Here is a tiny trained network, its code and every weight. The questions are about switching its units off for an input and a target symbol, where a switched-off unit gives its printed mean instead of its output.

import numpy as np


def w(rows, s, z=0):
    codes = np.array(rows[::2]) - 128.0
    scale = np.full(codes.shape[1], s)
    scale[-1] = z or s
    return codes * scale


def norm(h):
    return h / np.sqrt((h * h).mean(-1, keepdims=True) + 1e-5)


def f(y):
    return np.maximum(y, 0)


def softmax(a):
    e = np.exp(a - a.max(-1, keepdims=True))
    return e / e.sum(-1, keepdims=True)


def log_softmax(a):
    a = a - a.max(-1, keepdims=True)
    return a - np.log(np.exp(a).sum(-1, keepdims=True))


def net(x, mask):
    ids = ['ΔΣΦαγεζπτω'.index(c) for c in x.split()]
    T = len(ids)
    res = E[ids] + P[:T]
    r = norm(res)
    for j in range(3):
        rows = slice(2 * j, 2 * j + 2)
        q, k, v = (r @ M[0][rows].T for M in (Q, K, V))
        z = softmax(np.where(np.tri(T) > 0, q @ k.T / 2**0.5, -1e9)) @ v
        o = O[0][rows]
        res = res + np.where(mask[j], z, o[:, -1]) @ o[:, :-1]
    y = f(norm(res) @ A[0][:, :-1].T + A[0][:, -1])
    res = res + np.where(mask[3:11], y, B[0][:, -1]) @ B[0][:, :-1]
    return log_softmax(norm(res)[-1] @ U[:, :-1].T + U[:, -1])


Q, K, V, O, A, B = {}, {}, {}, {}, {}, {}
E = w([
[206,14,109,85],'Δ',
[192,110,146,126],'Σ',
[52,152,124,99],'Φ',
[57,162,106,74],'α',
[75,101,180,8],'γ',
[253,195,51,123],'ε',
[161,127,151,129],'ζ',
[122,77,75,160],'π',
[150,124,192,189],'τ',
[154,223,49,112],'ω',
],0.014)
P = w([
[249,224,103,226],'0',
[166,178,150,215],'1',
[128,192,129,191],'2',
[71,147,163,195],'3',
[43,154,144,159],'4',
[56,188,162,166],'5',
[69,198,165,117],'6',
[84,176,137,134],'7',
[133,127,140,99],'8',
],0.0017)
Q[0] = w([
[156,157,171,113],'H1',
[66,166,139,67],'H1',
[179,133,244,149],'H2',
[220,209,148,178],'H2',
[139,255,98,160],'H3',
[123,119,131,57],'H3',
],0.01)
K[0] = w([
[171,43,155,154],'H1',
[129,197,210,132],'H1',
[130,138,151,146],'H2',
[161,252,201,137],'H2',
[127,108,74,109],'H3',
[141,185,140,141],'H3',
],0.012)
V[0] = w([
[129,130,239,157],'H1',
[243,178,207,69],'H1',
[137,232,174,115],'H2',
[169,196,60,222],'H2',
[156,107,17,74],'H3',
[121,2,134,162],'H3',
],0.0081)
O[0] = w([
[145,122,72,192,179],'H1',
[111,37,126,134,209],'H1',
[66,30,124,187,108],'H2',
[160,130,47,153,1],'H2',
[94,108,79,2,89],'H3',
[208,192,144,102,110],'H3',
],0.0085,0.0053)
A[0] = w([
[204,61,208,18,241],'N1',
[140,119,48,162,115],'N2',
[193,96,200,199,207],'N3',
[217,235,174,239,153],'N4',
[180,105,89,20,173],'N5',
[181,126,12,170,68],'N6',
[68,146,237,91,251],'N7',
[251,2,77,130,192],'N8',
],0.0067,0.0029)
B[0] = w([
[173,188,105,170,242],'N1',
[34,54,213,134,139],'N2',
[202,161,44,78,181],'N3',
[150,183,1,163,155],'N4',
[98,195,43,130,175],'N5',
[88,54,131,56,143],'N6',
[235,180,122,163,255],'N7',
[153,133,232,65,181],'N8',
],0.0066,0.0084)
U = w([
[186,171,124,77,140],'Δ',
[160,92,142,100,4],'Σ',
[57,182,163,193,111],'Φ',
[84,139,137,117,27],'α',
[139,174,255,76,159],'γ',
[121,97,119,43,67],'ε',
[135,56,165,147,216],'ζ',
[151,211,36,96,51],'π',
[167,143,117,238,227],'τ',
[81,101,97,92,217],'ω',
],0.0099,0.0033)

Each question gives the input, a string of symbols that net reads in full, and the target symbol t.
The units are the heads (2 rows each of Q, K, V and O) and the neurons (one row each of A and B). Each row of codes is followed by its name. A weight is (code - 128) times the scale printed after its matrix; where a second scale follows, it is the last column's (O, A, B and U).
mask holds one flag per unit, heads first, then neurons. A switched-off unit (its flag False) gives its mean, the last column of its rows in O or B, instead of its output. The means were averaged over made-up inputs and are rounded, as every weight is.
A unit's drop is (log p(t) with every unit on - log p(t) with that unit switched off) / (log p(t) with every unit on - log p(t) with every unit switched off).
The circuit of an input: a set's keep is (log p(t) with only the set's units on - log p(t) with every unit switched off) / (log p(t) with every unit on - log p(t) with every unit switched off). Starting from all 11 units, units are removed one at a time, each time the one whose removal leaves the highest keep (on an exact tie, the one counted first), for as long as the keep stays at least 0.8.
units of the circuit, in order: the units of the circuit, biggest drop first
most important unit: the unit with the biggest drop
k most important neurons: the k neurons with the biggest drops, biggest first
heads that matter: for each layer, one digit per head in row order, 1 if its drop is at least 0.15 and else 0, layers parted by /
drop of u: that unit's drop, to one decimal
input γ γ γ α, target γ: heads that matter : 010
input Φ γ π, target π: heads that matter : 100
input ε ε ζ, target ζ: heads that matter : 010
input τ γ Φ γ γ π γ γ Σ, target π: heads that matter : 100
input γ π ζ, target π: heads that matter : 110
input ζ γ γ γ Φ, target γ: heads that matter : 010
input Φ γ Φ Φ Σ ω, target ω: heads that matter : 011
input ζ π ω γ Σ, target π: units of the circuit, in order : [H1, N4, H2]
input ζ Φ γ Φ π ω γ τ, target π: most important unit : H1
input Φ τ γ γ γ α, target Φ: heads that matter : 001
input γ γ γ ζ, target ζ: 3 most important neurons : [N7, N1, N8]
input γ Δ Φ γ γ α γ γ π, target π: heads that matter : 110
input Φ π γ Φ τ γ ζ, target π: 2 most important neurons : [N4, N3]
input Φ Φ ε γ Φ γ ζ Σ, target ζ: most important unit : H2
input Φ π α γ γ γ γ γ, target π: 2 most important neurons : [N5, N8]
input τ τ Δ ζ τ ω τ Φ, target τ: drop of N1 : -0.1
input γ γ γ Φ, target γ: drop of N8 : -0.2
input ω Φ α, target ω: drop of H3 : 0.9
